Here is a tiny trained network, its code and every weight. The questions are about switching its units off for an input and a class, where a switched-off unit gives its printed mean instead of its output.

import numpy as np


def w(rows, s, z=0):
    codes = np.array(rows[::2]) - 128.0
    scale = np.full(codes.shape[1], s)
    scale[-1] = z or s
    return codes * scale


def norm(h):
    return h / np.sqrt((h * h).mean(-1, keepdims=True) + 1e-5)


def f(y):
    return np.maximum(y, 0)


def log_softmax(a):
    a = a - a.max(-1, keepdims=True)
    return a - np.log(np.exp(a).sum(-1, keepdims=True))


def net(x, mask):
    res = np.array(x, float).reshape(1, 3) / 4 @ E
    u = 0
    for l in range(2):
        y = f(norm(res) @ A[l][:, :-1].T + A[l][:, -1])
        res = res + np.where(mask[u : u + 9], y, B[l][:, -1]) @ B[l][:, :-1]
        u += 9
    return log_softmax(norm(res)[-1] @ U[:, :-1].T + U[:, -1])


A, B = {}, {}
E = w([
[6,110,13],'x0',
[9,31,246],'x1',
[111,198,227],'x2',
],0.002)
A[0] = w([
[29,126,111,70],'L0N1',
[179,34,80,167],'L0N2',
[136,80,59,179],'L0N3',
[99,99,168,1],'L0N4',
[46,196,108,92],'L0N5',
[202,9,146,65],'L0N6',
[118,187,130,159],'L0N7',
[62,2,165,117],'L0N8',
[87,250,94,37],'L0N9',
],0.0082,0.0059)
B[0] = w([
[223,168,92,183],'L0N1',
[150,79,178,228],'L0N2',
[84,70,166,238],'L0N3',
[169,126,194,129],'L0N4',
[97,183,66,174],'L0N5',
[255,206,214,167],'L0N6',
[115,152,97,186],'L0N7',
[219,160,194,252],'L0N8',
[84,168,62,160],'L0N9',
],0.0069,0.0044)
A[1] = w([
[164,233,191,125],'L1N1',
[117,59,81,53],'L1N2',
[134,45,174,23],'L1N3',
[211,74,116,3],'L1N4',
[211,90,145,65],'L1N5',
[195,46,216,145],'L1N6',
[243,93,169,68],'L1N7',
[131,45,65,100],'L1N8',
[138,254,140,87],'L1N9',
],0.0093,0.0041)
B[1] = w([
[108,79,232,228],'L1N1',
[120,31,237,145],'L1N2',
[232,164,44,153],'L1N3',
[92,218,37,152],'L1N4',
[182,253,41,184],'L1N5',
[39,86,72,254],'L1N6',
[102,142,40,227],'L1N7',
[73,73,235,157],'L1N8',
[223,149,135,192],'L1N9',
],0.0063,0.008)
U = w([
[121,179,13,254],'0',
[254,184,229,39],'1',
[110,19,211,5],'2',
],0.011,0.00085)

Each question gives the input, the list of numbers given to net, and the class t.
The units are the neurons (one row each of A and B). Each row of codes is followed by its name. A weight is (code - 128) times the scale printed after its matrix; where a second scale follows, it is the last column's (A, B and U).
mask holds one flag per neuron, layer by layer. A switched-off neuron (its flag False) gives its mean, the last column of its row in B, instead of its output. The means were averaged over made-up inputs and are rounded, as every weight is.
A unit's drop is (log p(t) with every unit on - log p(t) with that unit switched off) / (log p(t) with every unit on - log p(t) with every unit switched off).
The circuit of an input: a set's keep is (log p(t) with only the set's units on - log p(t) with every unit switched off) / (log p(t) with every unit on - log p(t) with every unit switched off). Starting from the 12 units with the biggest drops (on a tie, the unit counted first), units are removed one at a time, each time the one whose removal leaves the highest keep (on an exact tie, the one counted first), for as long as the keep stays at least 0.8.
units of the circuit, in order: the units of the circuit, biggest drop first
top k neurons: the k neurons with the biggest drops, biggest first
top k neurons in layer l: the k neurons of layer l with the biggest drops, biggest first
drop of u: that unit's drop, to one decimal
input [-7,7,-8], class 1: units of the circuit, in order -> L0N6
input [8,5,1], class 1: top 4 neurons in layer 0 -> L0N5, L0N2, L0N1, L0N8
input [2,-5,-4], class 2: top 2 neurons in layer 0 -> L0N8, L0N6
input [0,7,-1], class 1: top 4 neurons -> L0N8, L0N3, L1N1, L1N5
input [-2,7,-8], class 1: top 2 neurons -> L0N8, L0N6
input [-6,-1,-4], class 0: top 2 neurons in layer 1 -> L1N6, L1N7
input [-7,4,2], class 2: top 4 neurons -> L1N1, L1N6, L0N1, L0N8
input [-8,-3,-1], class 0: top 2 neurons -> L0N8, L1N7
input [-5,0,-8], class 0: top 3 neurons in layer 1 -> L1N6, L1N7, L1N5
input [-5,0,-1], class 0: top 4 neurons -> L1N7, L0N8, L1N6, L0N5
input [-4,8,-2], class 1: top 4 neurons -> L0N8, L0N6, L0N3, L1N5
input [-5,7,-7], class 1: top 2 neurons -> L0N6, L0N8
input [2,4,5], class 1: top 3 neurons in layer 0 -> L0N3, L0N1, L0N8
input [-7,6,6], class 2: units of the circuit, in order -> L1N6
input [8,7,0], class 0: top 2 neurons in layer 0 -> L0N8, L0N1
input [-8,5,3], class 2: top 3 neurons in layer 0 -> L0N1, L0N8, L0N5
input [-1,8,-6], class 1: top 3 neurons -> L0N8, L0N6, L1N5
input [4,6,0], class 0: top 2 neurons in layer 0 -> L0N6, L0N1
input [-7,-3,0], class 0: top 2 neurons in layer 0 -> L0N8, L0N5
input [2,8,-8], class 0: top neuron in layer 1 -> L1N6
input [-8,-1,-7], class 0: drop of L1N7 -> 0.4
input [5,-4,-4], class 2: drop of L0N1 -> 0.0
input [4,-1,-2], class 2: drop of L0N8 -> 0.8
